Below is a small trained network, with its code and all its weights. Each question gives an input and a target symbol and asks what happens when units are switched off, that is, made to give their printed mean instead of their output.

import numpy as np


def w(rows, s, z=0):
    codes = np.array(rows[::2]) - 128.0
    scale = np.full(codes.shape[1], s)
    scale[-1] = z or s
    return codes * scale


def f(y):
    return np.maximum(y, 0)


def softmax(a):
    e = np.exp(a - a.max(-1, keepdims=True))
    return e / e.sum(-1, keepdims=True)


def log_softmax(a):
    a = a - a.max(-1, keepdims=True)
    return a - np.log(np.exp(a).sum(-1, keepdims=True))


def net(x, mask):
    ids = ['δμτφψω'.index(c) for c in x.split()]
    T = len(ids)
    res = E[ids] + P[:T]
    q, k, v = (res @ M[0].T for M in (Q, K, V))
    z = softmax(np.where(np.tri(T) > 0, q @ k.T / 3**0.5, -1e9)) @ v
    res = res + np.where(mask[0], z, O[0][:, -1]) @ O[0][:, :-1]
    y = f(res @ A[0][:, :-1].T + A[0][:, -1])
    res = res + np.where(mask[1:25], y, B[0][:, -1]) @ B[0][:, :-1]
    return log_softmax(res[-1] @ U[:, :-1].T + U[:, -1])


Q, K, V, O, A, B = {}, {}, {}, {}, {}, {}
E = w([
[179,109,239,113],'δ',
[130,144,95,111],'μ',
[59,153,105,253],'τ',
[224,97,139,112],'φ',
[131,155,136,110],'ψ',
[128,132,44,92],'ω',
],0.02)
P = w([
[69,63,177,159],'0',
[108,91,141,149],'1',
[84,142,154,125],'2',
[164,89,123,122],'3',
[99,170,144,118],'4',
[186,112,113,118],'5',
[114,192,137,110],'6',
[203,129,104,117],'7',
[128,212,131,102],'8',
[221,146,96,116],'9',
[141,233,133,97],'10',
[254,161,83,149],'11',
[24,138,176,99],'12',
[222,94,60,179],'13',
],0.022)
Q[0] = w([
[78,95,129,252],'head 1',
[128,166,136,67],'head 1',
[174,95,143,143],'head 1',
],0.033)
K[0] = w([
[70,2,156,92],'head 1',
[237,223,80,156],'head 1',
[79,170,164,65],'head 1',
],0.017)
V[0] = w([
[166,137,252,91],'head 1',
[85,202,148,31],'head 1',
[110,161,163,199],'head 1',
],0.015)
O[0] = w([
[115,105,144,2,1],'head 1',
[53,74,126,146,180],'head 1',
[120,203,121,83,33],'head 1',
],0.016,0.0054)
A[0] = w([
[186,142,131,110,21],'neuron 1',
[19,233,57,98,89],'neuron 2',
[175,146,135,84,119],'neuron 3',
[152,135,111,124,148],'neuron 4',
[106,149,240,155,126],'neuron 5',
[73,154,86,152,4],'neuron 6',
[103,124,65,117,90],'neuron 7',
[22,182,155,120,28],'neuron 8',
[12,134,118,62,143],'neuron 9',
[92,177,166,114,83],'neuron 10',
[14,184,128,118,116],'neuron 11',
[118,86,213,133,35],'neuron 12',
[208,126,149,156,60],'neuron 13',
[61,160,89,157,91],'neuron 14',
[105,36,109,103,71],'neuron 15',
[168,86,183,175,12],'neuron 16',
[64,74,123,136,47],'neuron 17',
[47,142,180,174,88],'neuron 18',
[7,203,85,126,200],'neuron 19',
[169,128,143,127,131],'neuron 20',
[178,94,166,75,46],'neuron 21',
[144,79,90,144,131],'neuron 22',
[139,150,94,74,66],'neuron 23',
[77,173,75,133,199],'neuron 24',
],0.013,0.018)
B[0] = w([
[83,113,132,135,146],'neuron 1',
[196,157,61,176,180],'neuron 2',
[136,87,141,150,200],'neuron 3',
[133,133,148,114,175],'neuron 4',
[79,125,98,152,153],'neuron 5',
[224,79,98,155,140],'neuron 6',
[151,163,186,114,154],'neuron 7',
[130,202,252,173,133],'neuron 8',
[160,92,82,173,194],'neuron 9',
[138,90,146,103,140],'neuron 10',
[113,35,100,88,150],'neuron 11',
[93,199,124,88,134],'neuron 12',
[105,85,95,84,173],'neuron 13',
[172,113,186,109,200],'neuron 14',
[128,183,191,129,202],'neuron 15',
[106,173,185,52,158],'neuron 16',
[124,150,78,148,169],'neuron 17',
[200,109,93,121,175],'neuron 18',
[85,164,112,73,227],'neuron 19',
[134,104,120,109,161],'neuron 20',
[106,195,94,171,181],'neuron 21',
[137,134,103,102,243],'neuron 22',
[103,117,177,133,166],'neuron 23',
[68,108,185,126,252],'neuron 24',
],0.013,0.014)
U = w([
[144,92,108,155,4],'δ',
[1,156,204,149,119],'μ',
[113,162,138,163,38],'τ',
[162,107,210,94,233],'φ',
[62,111,110,130,46],'ψ',
[108,107,181,250,228],'ω',
],0.007,0.0036)

Each question gives the input, a string of symbols that net reads in full, and the target symbol t.
The units are the heads (3 rows each of Q, K, V and O) and the neurons (one row each of A and B). Each row of codes is followed by its name. A weight is (code - 128) times the scale printed after its matrix; where a second scale follows, it is the last column's (O, A, B and U).
mask holds one flag per unit, heads first, then neurons. A switched-off unit (its flag False) gives its mean, the last column of its rows in O or B, instead of its output. The means were averaged over made-up inputs and are rounded, as every weight is.
A unit's drop is (log p(t) with every unit on - log p(t) with that unit switched off) / (log p(t) with every unit on - log p(t) with every unit switched off).
The circuit of an input: a set's keep is (log p(t) with only the set's units on - log p(t) with every unit switched off) / (log p(t) with every unit on - log p(t) with every unit switched off). Starting from the 12 units with the biggest drops (on a tie, the unit counted first), units are removed one at a time, each time the one whose removal leaves the highest keep (on an exact tie, the one counted first), for as long as the keep stays at least 0.8.
units of the circuit, in order: the units of the circuit, biggest drop first
unit that matters most: the unit with the biggest drop
top k neurons: the k neurons with the biggest drops, biggest first
drop when u is switched off: that unit's drop, to one decimal
input φ ω ω τ ω ω ω ω τ μ τ δ ω, target δ: units of the circuit, in order	[neuron 9; head 1]
input φ μ ω μ φ ψ ω ω ψ τ, target φ: units of the circuit, in order	[head 1]
input ω ω δ ω φ ω ψ ψ μ, target ψ: top 3 neurons	[neuron 19; neuron 11; neuron 9]
input δ δ τ ω μ ω τ ψ τ δ ω ω ω τ, target δ: units of the circuit, in order	[neuron 9; head 1; neuron 2]
input ω ψ ω φ δ ω ω ω ω ω μ δ μ, target δ: top 3 neurons	[neuron 9; neuron 2; neuron 21]
input ω φ φ δ μ μ, target μ: units of the circuit, in order	[head 1; neuron 2]
input μ ω δ δ ω, target δ: top 3 neurons	[neuron 18; neuron 6; neuron 11]
input φ φ ψ ω ω φ δ μ ψ ω, target ψ: top 4 neurons	[neuron 9; neuron 19; neuron 11; neuron 17]
input μ ω ω τ τ φ ω ω μ τ δ ω μ ω, target μ: units of the circuit, in order	[head 1; neuron 15]
input ω φ ψ ω ω μ ω ω φ τ ω δ, target μ: top 2 neurons	[neuron 16; neuron 12]
input δ φ δ φ φ φ ω δ φ δ ω ω τ, target δ: top 3 neurons	[neuron 9; neuron 2; neuron 11]
input ω μ μ ψ τ ψ μ ω τ μ ψ μ, target ψ: top 4 neurons	[neuron 9; neuron 19; neuron 11; neuron 17]
input ω φ ω ω ω ω τ φ φ ω ω ω φ φ, target φ: top 2 neurons	[neuron 15; neuron 24]
input φ ω τ φ δ φ ω φ μ ψ ω, target ψ: top 2 neurons	[neuron 19; neuron 11]
input ω τ ψ, target τ: unit that matters most	neuron 2
input μ ω φ φ ψ δ φ μ ω, target μ: top 2 neurons	[neuron 24; neuron 19]
input τ φ φ ψ ω ω ω τ μ ψ, target μ: top 3 neurons	[neuron 2; neuron 15; neuron 19]
input μ φ φ τ φ ω ω ω ψ, target ω: drop when head 1 is switched off	1.9
input ω φ ω ω ω, target ω: drop when neuron 13 is switched off	0.1
input ω ψ ψ, target ψ: drop when neuron 15 is switched off	0.1
input φ ω ψ ψ, target ψ: top neuron	[neuron 9]
